Here is a tiny trained network, its code and every weight. The questions are about switching its units off for an input and a target symbol, where a switched-off unit gives its printed mean instead of its output.

import numpy as np


def w(rows, s, z=0):
    codes = np.array(rows[::2]) - 128.0
    scale = np.full(codes.shape[1], s)
    scale[-1] = z or s
    return codes * scale


def f(y):
    return y / 2 * (1 + np.tanh(0.7978845608 * (y + 0.044715 * y**3)))


def softmax(a):
    e = np.exp(a - a.max(-1, keepdims=True))
    return e / e.sum(-1, keepdims=True)


def log_softmax(a):
    a = a - a.max(-1, keepdims=True)
    return a - np.log(np.exp(a).sum(-1, keepdims=True))


def net(x, mask):
    ids = ['αβγεζθλμξπστψ'.index(c) for c in x.split()]
    T = len(ids)
    res = E[ids] + P[:T]
    r = res
    for j in range(3):
        rows = slice(2 * j, 2 * j + 2)
        q, k, v = (r @ M[0][rows].T for M in (Q, K, V))
        z = softmax(np.where(np.tri(T) > 0, q @ k.T / 2**0.5, -1e9)) @ v
        o = O[0][rows]
        res = res + np.where(mask[j], z, o[:, -1]) @ o[:, :-1]
    y = f(res @ A[0][:, :-1].T + A[0][:, -1])
    res = res + np.where(mask[3:19], y, B[0][:, -1]) @ B[0][:, :-1]
    return log_softmax(res[-1] @ U[:, :-1].T + U[:, -1])


Q, K, V, O, A, B = {}, {}, {}, {}, {}, {}
E = w([
[76,129,225,129,98,85,113,136],'α',
[141,102,107,159,158,98,78,89],'β',
[168,96,137,42,135,117,75,124],'γ',
[155,203,108,128,153,78,157,73],'ε',
[200,151,191,84,148,97,89,172],'ζ',
[68,115,104,154,96,63,136,143],'θ',
[170,147,106,176,92,167,168,100],'λ',
[147,149,89,82,79,107,158,78],'μ',
[78,121,132,49,104,177,133,99],'ξ',
[99,248,123,103,154,91,186,130],'π',
[87,127,163,172,185,157,75,94],'σ',
[95,144,227,114,104,97,123,62],'τ',
[191,195,160,78,147,121,134,155],'ψ',
],0.017)
P = w([
[175,2,154,110,196,69,250,66],'0',
[146,89,133,89,140,112,147,98],'1',
[140,83,129,103,157,113,162,109],'2',
[127,121,141,116,103,100,101,121],'3',
[113,130,136,123,117,114,112,119],'4',
[109,150,127,122,94,118,89,124],'5',
[101,158,126,127,95,126,77,133],'6',
[105,173,118,125,81,129,69,138],'7',
[103,175,111,129,81,139,53,140],'8',
[101,190,104,134,65,137,43,153],'9',
[112,180,99,138,74,130,53,142],'10',
[118,200,105,134,64,127,35,154],'11',
],0.0096)
Q[0] = w([
[107,113,94,149,140,115,104,202],'h0',
[127,53,131,110,192,111,239,126],'h0',
[128,143,169,55,168,103,218,76],'h1',
[127,1,86,209,212,159,197,200],'h1',
[145,86,160,76,193,119,185,160],'h2',
[146,191,128,42,78,143,69,127],'h2',
],0.0099)
K[0] = w([
[161,166,153,118,62,141,141,102],'h0',
[174,35,163,123,178,99,255,98],'h0',
[114,40,126,216,177,150,183,130],'h1',
[157,76,240,20,165,101,218,103],'h1',
[139,52,125,172,213,106,229,106],'h2',
[105,167,102,190,91,151,44,146],'h2',
],0.0094)
V[0] = w([
[37,137,186,63,144,200,137,100],'h0',
[145,199,48,90,154,209,158,71],'h0',
[159,134,125,145,241,108,62,71],'h1',
[202,137,225,190,138,230,147,150],'h1',
[87,146,135,254,127,83,180,110],'h2',
[181,210,197,111,110,62,156,121],'h2',
],0.0089)
O[0] = w([
[173,124,159,151,255,150,180,108,220],'h0',
[98,154,152,131,171,61,149,71,188],'h0',
[131,144,16,178,157,156,48,116,130],'h1',
[179,180,178,102,78,153,75,71,68],'h1',
[152,146,149,202,98,47,109,162,76],'h2',
[187,131,97,61,142,49,136,147,252],'h2',
],0.011,0.0025)
A[0] = w([
[134,2,140,89,112,100,86,89,61],'n0',
[81,191,210,87,103,135,103,144,129],'n1',
[138,106,91,165,109,126,199,75,61],'n2',
[109,124,221,135,153,125,43,150,35],'n3',
[187,78,166,89,84,156,184,111,92],'n4',
[46,123,126,141,116,121,159,182,20],'n5',
[115,57,81,110,199,127,111,203,23],'n6',
[140,151,152,138,85,188,90,109,107],'n7',
[70,137,151,99,186,185,151,109,74],'n8',
[83,88,188,153,87,128,115,97,127],'n9',
[130,193,163,158,139,145,92,195,88],'n10',
[133,29,161,145,176,96,118,111,79],'n11',
[82,62,201,80,196,88,23,164,1],'n12',
[133,160,115,69,149,97,165,112,38],'n13',
[131,242,151,143,131,157,160,190,71],'n14',
[30,141,122,177,104,132,128,43,86],'n15',
],0.0099,0.007)
B[0] = w([
[67,253,136,94,98,181,128,124,160],'n0',
[162,93,82,139,105,104,168,93,245],'n1',
[92,126,73,95,108,127,140,83,160],'n2',
[127,196,140,161,97,230,125,186,140],'n3',
[163,42,226,151,117,176,125,169,215],'n4',
[181,126,162,131,180,158,120,78,143],'n5',
[103,175,120,74,174,148,145,172,181],'n6',
[174,96,131,156,147,215,48,95,162],'n7',
[153,141,98,174,78,93,103,169,252],'n8',
[73,83,60,120,137,124,107,135,152],'n9',
[124,87,81,158,162,105,121,97,134],'n10',
[88,175,117,150,137,128,18,128,161],'n11',
[95,236,129,191,80,201,213,100,156],'n12',
[140,131,163,179,88,220,175,162,195],'n13',
[66,31,149,87,116,141,107,122,165],'n14',
[104,142,151,100,171,72,137,44,177],'n15',
],0.0079,0.0037)
U = w([
[97,123,237,135,71,72,61,80,177],'α',
[81,124,68,91,146,65,78,147,153],'β',
[130,191,119,42,86,203,97,168,13],'γ',
[209,31,73,217,121,109,143,51,122],'ε',
[227,107,149,65,189,90,93,176,97],'ζ',
[39,128,139,84,123,54,201,184,123],'θ',
[185,131,98,118,53,154,193,86,208],'λ',
[63,30,122,44,157,215,148,71,114],'μ',
[51,90,156,174,67,166,130,249,140],'ξ',
[181,242,100,141,156,58,196,128,1],'π',
[97,164,67,163,126,146,51,115,129],'σ',
[119,135,194,160,236,164,158,91,137],'τ',
[228,140,144,125,141,157,92,255,67],'ψ',
],0.0069,0.0076)

Each question gives the input, a string of symbols that net reads in full, and the target symbol t.
The units are the heads (2 rows each of Q, K, V and O) and the neurons (one row each of A and B). Each row of codes is followed by its name. A weight is (code - 128) times the scale printed after its matrix; where a second scale follows, it is the last column's (O, A, B and U).
mask holds one flag per unit, heads first, then neurons. A switched-off unit (its flag False) gives its mean, the last column of its rows in O or B, instead of its output. The means were averaged over made-up inputs and are rounded, as every weight is.
A unit's drop is (log p(t) with every unit on - log p(t) with that unit switched off) / (log p(t) with every unit on - log p(t) with every unit switched off).
The circuit of an input: a set's keep is (log p(t) with only the set's units on - log p(t) with every unit switched off) / (log p(t) with every unit on - log p(t) with every unit switched off). Starting from the 12 units with the biggest drops (on a tie, the unit counted first), units are removed one at a time, each time the one whose removal leaves the highest keep (on an exact tie, the one counted first), for as long as the keep stays at least 0.8.
units of the circuit, in order: the units of the circuit, biggest drop first
unit that matters most: the unit with the biggest drop
top k neurons: the k neurons with the biggest drops, biggest first
heads that matter: for each layer, one digit per head in row order, 1 if its drop is at least 0.15 and else 0, layers parted by /
drop when u is switched off: that unit's drop, to one decimal
input ξ π λ ψ γ λ ψ, target λ: units of the circuit, in order	[n1, h1]
input β ψ ψ γ λ π γ λ ξ, target λ: units of the circuit, in order	[n1, h1]
input τ θ σ λ ψ λ α ψ α ξ λ τ, target λ: units of the circuit, in order	[n1, h1]
input λ λ θ α, target ξ: top neuron	[n3]
input λ β θ β, target β: units of the circuit, in order	[h1, n6]
input μ ξ μ, target μ: top 2 neurons	[n2, n4]
input ψ λ λ θ ξ θ α, target ξ: units of the circuit, in order	[h0, h1]
input λ λ λ λ, target α: units of the circuit, in order	[h1, h0]
input π λ λ λ γ, target λ: top 2 neurons	[n1, n12]
input λ λ ε λ τ β σ, target σ: heads that matter	010
input λ μ ξ β β γ ζ π, target β: heads that matter	010
input λ α π α α λ ε τ γ ψ π, target λ: heads that matter	011
input λ ξ ζ ε θ γ λ γ τ, target λ: units of the circuit, in order	[n1, h1, n3]
input λ λ ξ λ μ γ π, target λ: top 2 neurons	[n1, n13]
input λ ψ λ μ γ, target λ: units of the circuit, in order	[n12, h1]
input ψ ξ λ α σ ξ β μ θ π, target θ: unit that matters most	n14
input ζ ψ ξ ξ ψ γ, target γ: units of the circuit, in order	[h2, n0, n12]
input λ λ λ α ξ ξ λ ξ λ ζ, target λ: top 2 neurons	[n1, n12]
input ξ μ λ ξ λ μ ζ, target λ: drop when n1 is switched off	0.4
input λ λ λ θ ε θ ψ ξ, target θ: units of the circuit, in order	[h1]
input λ β μ π, target β: drop when n12 is switched off	0.1
input ξ π τ, target τ: drop when n13 is switched off	0.1
input λ λ ξ, target α: drop when h1 is switched off	0.3
